Here is a tiny trained network, its code and every weight. The questions are about switching its units off for an input and a target symbol, where a switched-off unit gives its printed mean instead of its output.

import numpy as np


def w(rows, s, z=0):
    codes = np.array(rows[::2]) - 128.0
    scale = np.full(codes.shape[1], s)
    scale[-1] = z or s
    return codes * scale


def norm(h):
    return h / np.sqrt((h * h).mean(-1, keepdims=True) + 1e-5)


def f(y):
    return np.maximum(y, 0)


def softmax(a):
    e = np.exp(a - a.max(-1, keepdims=True))
    return e / e.sum(-1, keepdims=True)


def log_softmax(a):
    a = a - a.max(-1, keepdims=True)
    return a - np.log(np.exp(a).sum(-1, keepdims=True))


def net(x, mask):
    ids = ['αδεμστφ'.index(c) for c in x.split()]
    T = len(ids)
    res = E[ids] + P[:T]
    r = norm(res)
    for j in range(2):
        rows = slice(2 * j, 2 * j + 2)
        q, k, v = (r @ M[0][rows].T for M in (Q, K, V))
        z = softmax(np.where(np.tri(T) > 0, q @ k.T / 2**0.5, -1e9)) @ v
        o = O[0][rows]
        res = res + np.where(mask[j], z, o[:, -1]) @ o[:, :-1]
    y = f(norm(res) @ A[0][:, :-1].T + A[0][:, -1])
    res = res + np.where(mask[2:26], y, B[0][:, -1]) @ B[0][:, :-1]
    return log_softmax(norm(res)[-1] @ U[:, :-1].T + U[:, -1])


Q, K, V, O, A, B = {}, {}, {}, {}, {}, {}
E = w([
[151,238,95,221,223,191],'α',
[212,69,153,86,129,250],'δ',
[235,120,114,96,189,215],'ε',
[109,135,123,142,32,229],'μ',
[131,14,177,195,168,199],'σ',
[208,112,119,145,154,246],'τ',
[172,122,123,101,71,254],'φ',
],0.0089)
P = w([
[87,70,40,99,111,101],'0',
[152,87,39,142,94,156],'1',
[105,119,79,104,142,215],'2',
[189,107,80,173,85,148],'3',
[100,132,125,116,152,225],'4',
[192,119,120,193,89,160],'5',
[87,140,159,116,156,215],'6',
[189,132,150,196,88,143],'7',
[85,154,189,119,157,202],'8',
[184,152,183,204,87,118],'9',
[59,173,216,108,169,176],'10',
[161,168,214,188,92,73],'11',
[114,166,255,125,191,146],'12',
],0.013)
Q[0] = w([
[143,139,177,121,119,159],'H0',
[168,184,163,203,151,254],'H0',
[182,88,91,126,82,52],'H1',
[186,162,199,225,118,146],'H1',
],0.06)
K[0] = w([
[125,127,145,168,157,160],'H0',
[145,206,47,197,207,168],'H0',
[5,98,62,23,224,193],'H1',
[65,204,254,74,170,153],'H1',
],0.046)
V[0] = w([
[93,201,143,166,169,65],'H0',
[121,154,85,120,96,147],'H0',
[14,154,101,246,59,145],'H1',
[162,150,74,171,251,85],'H1',
],0.027)
O[0] = w([
[151,97,111,147,143,180,6],'H0',
[145,130,153,121,142,151,254],'H0',
[251,129,132,119,123,41,183],'H1',
[102,144,105,218,52,133,89],'H1',
],0.019,0.0096)
A[0] = w([
[126,155,137,149,142,131,96],'N0',
[141,122,148,105,113,167,134],'N1',
[106,157,137,138,145,128,57],'N2',
[121,176,123,136,150,114,142],'N3',
[144,137,130,110,126,116,141],'N4',
[107,123,123,96,153,129,106],'N5',
[125,126,135,170,175,126,108],'N6',
[134,130,155,142,107,158,134],'N7',
[139,165,152,132,152,142,162],'N8',
[146,146,2,106,150,151,74],'N9',
[115,151,163,152,118,133,41],'N10',
[135,112,127,146,130,116,133],'N11',
[127,82,115,126,107,171,103],'N12',
[121,124,115,129,126,128,65],'N13',
[104,137,139,141,128,126,58],'N14',
[139,141,134,130,126,126,108],'N15',
[97,115,118,107,137,137,1],'N16',
[133,140,175,125,108,140,50],'N17',
[100,100,108,113,140,136,105],'N18',
[138,125,185,149,131,143,77],'N19',
[131,164,137,139,150,122,107],'N20',
[123,110,150,142,144,134,125],'N21',
[96,111,113,147,125,140,39],'N22',
[114,131,113,109,107,111,35],'N23',
],0.049,0.0067)
B[0] = w([
[102,112,152,85,135,152,157],'N0',
[154,88,122,221,124,141,224],'N1',
[195,145,184,166,182,116,175],'N2',
[108,64,153,107,121,154,184],'N3',
[96,127,96,157,78,162,223],'N4',
[62,162,62,114,211,128,217],'N5',
[99,90,170,58,127,138,172],'N6',
[130,169,72,90,155,139,208],'N7',
[143,112,111,196,115,80,250],'N8',
[152,255,39,190,67,105,145],'N9',
[175,135,83,101,187,164,176],'N10',
[105,140,154,114,144,140,169],'N11',
[219,114,116,174,211,138,189],'N12',
[152,115,117,121,122,131,129],'N13',
[154,94,80,156,129,108,162],'N14',
[114,151,147,117,113,135,172],'N15',
[126,159,237,93,63,107,178],'N16',
[140,144,116,140,84,129,177],'N17',
[163,191,192,133,77,114,183],'N18',
[158,97,155,79,138,199,210],'N19',
[122,93,151,87,131,151,176],'N20',
[114,74,146,142,128,135,175],'N21',
[124,117,42,178,60,90,166],'N22',
[157,83,164,161,123,167,150],'N23',
],0.044,0.012)
U = w([
[174,196,39,219,96,120,193],'α',
[201,53,139,129,204,224,67],'δ',
[126,181,104,44,111,203,58],'ε',
[84,59,147,146,2,151,136],'μ',
[19,89,34,118,171,126,187],'σ',
[179,89,104,62,115,7,80],'τ',
[86,187,229,147,152,95,248],'φ',
],0.0074,0.0012)

Each question gives the input, a string of symbols that net reads in full, and the target symbol t.
The units are the heads (2 rows each of Q, K, V and O) and the neurons (one row each of A and B). Each row of codes is followed by its name. A weight is (code - 128) times the scale printed after its matrix; where a second scale follows, it is the last column's (O, A, B and U).
mask holds one flag per unit, heads first, then neurons. A switched-off unit (its flag False) gives its mean, the last column of its rows in O or B, instead of its output. The means were averaged over made-up inputs and are rounded, as every weight is.
A unit's drop is (log p(t) with every unit on - log p(t) with that unit switched off) / (log p(t) with every unit on - log p(t) with every unit switched off).
The circuit of an input: a set's keep is (log p(t) with only the set's units on - log p(t) with every unit switched off) / (log p(t) with every unit on - log p(t) with every unit switched off). Starting from the 12 units with the biggest drops (on a tie, the unit counted first), units are removed one at a time, each time the one whose removal leaves the highest keep (on an exact tie, the one counted first), for as long as the keep stays at least 0.8.
units of the circuit, in order: the units of the circuit, biggest drop first
most important unit: the unit with the biggest drop
k most important neurons: the k neurons with the biggest drops, biggest first
which heads matter: for each layer, one digit per head in row order, 1 if its drop is at least 0.15 and else 0, layers parted by /
input α α σ φ δ, target σ: most important unit -> H1
input φ τ δ α δ ε δ α φ σ, target σ: units of the circuit, in order -> (H1; N5)
input α δ σ σ ε, target α: units of the circuit, in order -> (H0; N9)
input ε σ τ δ δ, target φ: which heads matter -> 11
input σ σ σ α α μ μ σ τ σ ε, target μ: units of the circuit, in order -> (N12; N4)
input τ δ σ ε, target μ: which heads matter -> 10
input σ α σ σ α σ α μ ε, target τ: which heads matter -> 01
input τ α σ ε δ σ α ε, target ε: 3 most important neurons -> (N1; N8; N12)
input σ σ σ τ, target μ: which heads matter -> 10
input σ α ε, target α: which heads matter -> 00
input ε μ φ α α ε μ, target α: which heads matter -> 01
input α σ φ, target α: which heads matter -> 10
input δ σ α σ σ α τ σ μ σ σ, target μ: units of the circuit, in order -> (H1; N12; N4)
input σ ε σ ε ε σ, target α: which heads matter -> 11
input δ ε σ ε σ σ σ σ μ δ μ, target φ: which heads matter -> 01
input σ δ σ τ μ α α τ, target ε: which heads matter -> 01
input σ τ μ δ, target τ: units of the circuit, in order -> (H1; H0)
input ε φ δ ε, target φ: which heads matter -> 11
input α α σ σ φ μ τ μ μ σ, target τ: units of the circuit, in order -> (H1)
input δ δ σ ε δ, target α: which heads matter -> 01
input φ δ σ σ φ, target μ: which heads matter -> 10
input σ α φ, target α: most important unit -> N19
input τ σ δ δ δ σ σ σ μ σ φ α α, target ε: 3 most important neurons -> (N8; N1; N6)
input σ τ ε μ σ μ φ μ ε σ, target α: 3 most important neurons -> (N22; N14; N10)
input δ τ α, target α: 2 most important neurons -> (N9; N22)
